data = [[31, 31, 31, 31, 31, 31, 31, 31, 31, 31, 31, 31, 31, 31, 31, 31], [62, 61, 74, 39, 57, 56, 57, 19, 21, 1, 79, 2, 93, 38, 26, 81], [62, 62, 75, 39, 57, 56, 57, 19, 21, 1, 80, 1, 94, 38, 26, 81], [31, 31, 31, 31, 31, 31, 31, 31, 31, 31, 31, 31, 31, 31, 31, 31], [36, 37, 24, 59, 41, 42, 42, 78, 76, 95, 19, 95, 6, 60, 71, 18], [63, 62, 76, 39, 58, 57, 57, 19, 21, 0, 81, 1, 95, 38, 26, 82], [62, 62, 75, 39, 57, 57, 57, 19, 21, 1, 80, 1, 94, 38, 26, 81], [62, 62, 75, 39, 58, 57, 57, 19, 21, 1, 80, 1, 94, 38, 26, 82]]
data[0][0]: 31
data[6][14]: 26
data[7]: [62, 62, 75, 39, 58, 57, 57, 19, 21, 1, 80, 1, 94, 38, 26, 82]
data[6][6]: 57
data[2][13]: 38
data[4][11]: 95
data[:, 7]: [31, 19, 19, 31, 78, 19, 19, 19]
data[5][6]: 57
data[5][2]: 76
data[4][7]: 78
data[0][15]: 31
data[1]: [62, 61, 74, 39, 57, 56, 57, 19, 21, 1, 79, 2, 93, 38, 26, 81]
data[6][2]: 75
data[4][0]: 36
data[6][4]: 57
data[1][2]: 74
data[5][4]: 58
data[4]: [36, 37, 24, 59, 41, 42, 42, 78, 76, 95, 19, 95, 6, 60, 71, 18]
data[1][11]: 2
data[3][9]: 31
data[2][7]: 19
data[2][0]: 62
data[1][14]: 26
data[0][4]: 31
data[4][9]: 95
data[6]: [62, 62, 75, 39, 57, 57, 57, 19, 21, 1, 80, 1, 94, 38, 26, 81]
data[0][11]: 31
data[2][14]: 26
data[3][12]: 31
data[1][6]: 57
data[4][13]: 60
data[6][13]: 38
data[3][2]: 31
data[3][13]: 31
data[6][10]: 80
data[7][8]: 21
data[7][7]: 19
data[1][15]: 81
data[3][3]: 31

B =
[[ -7.8  -1.6  -1.6   3.6  -3.7   0.6  -5.4   6.9  -3.4  -1.0  -9.3]
 [  3.7  -2.8  -0.5   7.8  -3.7  11.0  -4.1  -2.9   6.3   0.2  -6.9]
 [ -2.9  -0.7   0.8   4.7  -3.0   0.7  -5.8   3.6  -3.3  -1.8  -9.8]
 [ 18.0  -4.8  -7.1   3.6  -5.4   6.0  -3.8   9.6   2.3   2.2  -6.6]
 [ 13.1  -3.9  -4.1   5.7  -4.5   8.4  -4.0   3.8   4.1   1.3  -6.9]
 [  9.3   0.4   0.0   0.7  -3.2  -8.6  -7.0  12.1 -12.0  -3.2 -11.9]
 [  1.6  -1.9   1.5   8.8  -3.0  11.7  -4.4  -6.4   6.7  -0.4  -7.2]
 [  3.0  -5.5  -8.1   3.7  -5.7   7.4  -3.5   9.8   3.5   2.9  -6.1]
 [ -0.7  -1.2   0.9   6.0  -2.9   4.8  -5.5  -0.2   0.5  -1.2  -8.7]
 [ 12.3  -3.1  -2.1   6.5  -4.0   8.8  -4.2   0.7   4.4   0.6  -7.1]
 [-18.8  -4.5  -8.1   1.5  -5.7   1.6  -4.3  14.5  -1.9   1.8  -7.7]
 [ 19.6  -1.8  -2.8   2.5  -4.2  -1.1  -5.5   9.9  -4.8  -0.6  -9.5]]
B[-12,0]: -7.8
B[3,2]: -7.1
B[-11,-6]: 11.0
B[-8,-9]: -4.1
B[-10]: [-2.9, -0.7, 0.8, 4.7, -3.0, 0.7, -5.8, 3.6, -3.3, -1.8, -9.8]
B[-2]: [-18.8, -4.5, -8.1, 1.5, -5.7, 1.6, -4.3, 14.5, -1.9, 1.8, -7.7]
B[-4,-2]: -1.2
B[9,-3]: 4.4
B[-11,10]: -6.9
B[0,4]: -3.7
B[3]: [18.0, -4.8, -7.1, 3.6, -5.4, 6.0, -3.8, 9.6, 2.3, 2.2, -6.6]
B[8]: [-0.7, -1.2, 0.9, 6.0, -2.9, 4.8, -5.5, -0.2, 0.5, -1.2, -8.7]
B[:, -8]: [3.6, 7.8, 4.7, 3.6, 5.7, 0.7, 8.8, 3.7, 6.0, 6.5, 1.5, 2.5]
B[-8]: [13.1, -3.9, -4.1, 5.7, -4.5, 8.4, -4.0, 3.8, 4.1, 1.3, -6.9]
B[0]: [-7.8, -1.6, -1.6, 3.6, -3.7, 0.6, -5.4, 6.9, -3.4, -1.0, -9.3]
B[-6,9]: -0.4
B[-2,-2]: 1.8
B[10,2]: -8.1
B[9,5]: 8.8
B[:, 5]: [0.6, 11.0, 0.7, 6.0, 8.4, -8.6, 11.7, 7.4, 4.8, 8.8, 1.6, -1.1]
B[-2,-10]: -4.5
B[:, 4]: [-3.7, -3.7, -3.0, -5.4, -4.5, -3.2, -3.0, -5.7, -2.9, -4.0, -5.7, -4.2]
B[7,2]: -8.1
B[11]: [19.6, -1.8, -2.8, 2.5, -4.2, -1.1, -5.5, 9.9, -4.8, -0.6, -9.5]
B[-2,-5]: -4.3
B[-11,1]: -2.8
B[:, 8]: [-3.4, 6.3, -3.3, 2.3, 4.1, -12.0, 6.7, 3.5, 0.5, 4.4, -1.9, -4.8]
B[2,-8]: 4.7
B[-9,1]: -4.8
B[-2,10]: -7.7
B[1,0]: 3.7
